Here is a tiny trained network, its code and every weight. The questions are about switching its units off for an input and a class, where a switched-off unit gives its printed mean instead of its output.

import numpy as np


def w(rows, s, z=0):
    codes = np.array(rows[::2]) - 128.0
    scale = np.full(codes.shape[1], s)
    scale[-1] = z or s
    return codes * scale


def f(y):
    return np.maximum(y, 0)


def log_softmax(a):
    a = a - a.max(-1, keepdims=True)
    return a - np.log(np.exp(a).sum(-1, keepdims=True))


def net(x, mask):
    res = np.array(x, float).reshape(1, 7) / 4 @ E
    y = f(res @ A[0][:, :-1].T + A[0][:, -1])
    res = res + np.where(mask, y, B[0][:, -1]) @ B[0][:, :-1]
    return log_softmax(res[-1] @ U[:, :-1].T + U[:, -1])


A, B = {}, {}
E = w([
[103,116,43,215,100],'x0',
[151,206,59,103,130],'x1',
[66,167,136,66,1],'x2',
[195,56,110,96,63],'x3',
[255,210,252,216,66],'x4',
[154,132,23,109,195],'x5',
[93,131,128,144,155],'x6',
],0.0061)
A[0] = w([
[131,117,132,186,121,95],'n0',
[144,129,143,115,158,36],'n1',
[185,173,96,158,33,150],'n2',
[99,106,152,206,107,112],'n3',
[134,163,130,125,121,61],'n4',
[118,129,55,224,138,129],'n5',
[116,144,143,91,134,130],'n6',
[113,116,83,157,136,2],'n7',
[140,114,95,162,129,77],'n8',
[125,125,118,182,125,76],'n9',
[107,155,113,159,102,84],'n10',
[128,144,111,124,138,125],'n11',
[124,152,100,194,100,76],'n12',
[154,155,144,88,146,56],'n13',
[143,145,123,105,131,38],'n14',
[128,131,127,126,126,84],'n15',
[170,158,107,127,70,97],'n16',
[85,188,81,128,203,145],'n17',
[85,104,107,134,108,123],'n18',
[117,132,98,127,161,60],'n19',
[112,158,104,129,167,142],'n20',
[132,155,113,105,163,111],'n21',
[181,147,164,103,162,75],'n22',
[150,153,121,133,162,88],'n23',
[146,165,113,90,184,30],'n24',
[131,101,161,190,147,149],'n25',
[216,130,147,184,217,134],'n26',
[98,84,122,84,92,56],'n27',
[128,130,111,192,147,36],'n28',
[118,140,135,164,97,162],'n29',
[159,37,4,163,150,138],'n30',
[113,121,139,131,166,126],'n31',
],0.017,0.0049)
B[0] = w([
[121,114,147,137,104,153],'n0',
[128,116,104,124,104,135],'n1',
[113,252,136,107,78,198],'n2',
[191,119,183,150,137,173],'n3',
[142,142,148,118,153,136],'n4',
[121,64,141,214,132,205],'n5',
[112,101,111,117,141,150],'n6',
[118,142,142,161,150,155],'n7',
[98,102,104,147,120,150],'n8',
[133,114,144,143,115,147],'n9',
[111,126,158,104,152,149],'n10',
[117,122,140,139,128,145],'n11',
[171,116,168,133,132,160],'n12',
[165,109,104,137,137,141],'n13',
[123,152,132,145,115,131],'n14',
[125,126,128,129,125,128],'n15',
[124,196,120,144,94,162],'n16',
[55,152,142,183,173,214],'n17',
[122,96,117,85,149,174],'n18',
[106,154,111,129,127,159],'n19',
[86,141,137,154,145,171],'n20',
[117,146,138,158,136,155],'n21',
[144,101,89,113,104,157],'n22',
[124,130,149,115,98,147],'n23',
[127,161,138,176,136,156],'n24',
[158,126,150,142,79,173],'n25',
[118,72,77,95,11,208],'n26',
[91,89,125,67,121,172],'n27',
[122,97,122,157,102,151],'n28',
[148,140,168,90,139,164],'n29',
[182,184,43,84,226,252],'n30',
[146,138,95,128,104,154],'n31',
],0.04,0.014)
U = w([
[201,52,108,37,126,159],'0',
[95,137,91,169,211,159],'1',
[42,47,164,51,104,163],'2',
[158,30,116,186,4,145],'3',
[166,184,91,59,49,140],'4',
[140,160,254,171,15,108],'5',
[178,50,174,118,209,3],'6',
],0.0051,0.0041)

Each question gives the input, the list of numbers given to net, and the class t.
The units are the neurons (one row each of A and B). Each row of codes is followed by its name. A weight is (code - 128) times the scale printed after its matrix; where a second scale follows, it is the last column's (A, B and U).
mask holds one flag per neuron, in row order. A switched-off neuron (its flag False) gives its mean, the last column of its row in B, instead of its output. The means were averaged over made-up inputs and are rounded, as every weight is.
A unit's drop is (log p(t) with every unit on - log p(t) with that unit switched off) / (log p(t) with every unit on - log p(t) with every unit switched off).
The circuit of an input: a set's keep is (log p(t) with only the set's units on - log p(t) with every unit switched off) / (log p(t) with every unit on - log p(t) with every unit switched off). Starting from the 12 units with the biggest drops (on a tie, the unit counted first), units are removed one at a time, each time the one whose removal leaves the highest keep (on an exact tie, the one counted first), for as long as the keep stays at least 0.8.
circuit, biggest first: the units of the circuit, biggest drop first
unit that matters most: the unit with the biggest drop
top k neurons: the k neurons with the biggest drops, biggest first
drop when u is switched off: that unit's drop, to one decimal
input [0,-3,-4,8,-1,-5,0], class 0: circuit, biggest first	n2, n17
input [3,2,2,6,-4,-8,7], class 0: circuit, biggest first	n17, n2
input [4,7,8,0,-4,1,-1], class 1: circuit, biggest first	n26
input [-5,-5,-4,1,-1,-6,0], class 3: circuit, biggest first	n30, n2
input [-8,-4,3,7,0,6,3], class 0: circuit, biggest first	n17, n2
input [4,0,-7,8,2,-3,-7], class 4: top 2 neurons	n30, n2
input [1,-8,-7,7,-2,-6,-3], class 0: circuit, biggest first	n2, n17
input [-4,-7,-2,-1,-3,-1,5], class 0: top 2 neurons	n5, n2
input [7,-7,8,-1,-5,-4,7], class 6: circuit, biggest first	n3, n2
input [-2,0,0,8,8,-8,5], class 5: top 2 neurons	n30, n3
input [-1,0,-1,3,-3,0,-8], class 0: circuit, biggest first	n17, n2
input [1,-8,-2,3,1,3,0], class 0: top 2 neurons	n2, n5
input [-8,7,-4,-2,7,1,-5], class 3: top 3 neurons	n30, n26, n22
input [8,-6,-7,7,3,4,4], class 3: unit that matters most	n26
input [-1,-6,4,8,-8,6,2], class 0: top 3 neurons	n17, n27, n30
input [3,-7,0,8,-2,-8,-2], class 0: top 3 neurons	n17, n27, n5
input [7,-3,-8,4,-3,-7,1], class 0: top 2 neurons	n30, n17
input [-6,-1,-5,-8,-1,1,7], class 3: top 2 neurons	n26, n30
input [6,-2,5,8,-7,2,-8], class 0: top 3 neurons	n17, n27, n18
input [-6,7,-3,2,3,6,5], class 3: circuit, biggest first	n26
input [-7,5,6,7,-7,6,-7], class 1: top 2 neurons	n26, n24
input [-1,-3,-2,-7,0,-6,6], class 5: drop when n30 is switched off	0.5
input [7,0,-5,-3,3,-8,8], class 3: drop when n5 is switched off	0.1
input [4,1,-1,1,6,-2,-8], class 5: drop when n30 is switched off	1.2
input [-8,-3,-2,2,4,1,-3], class 3: drop when n30 is switched off	0.5
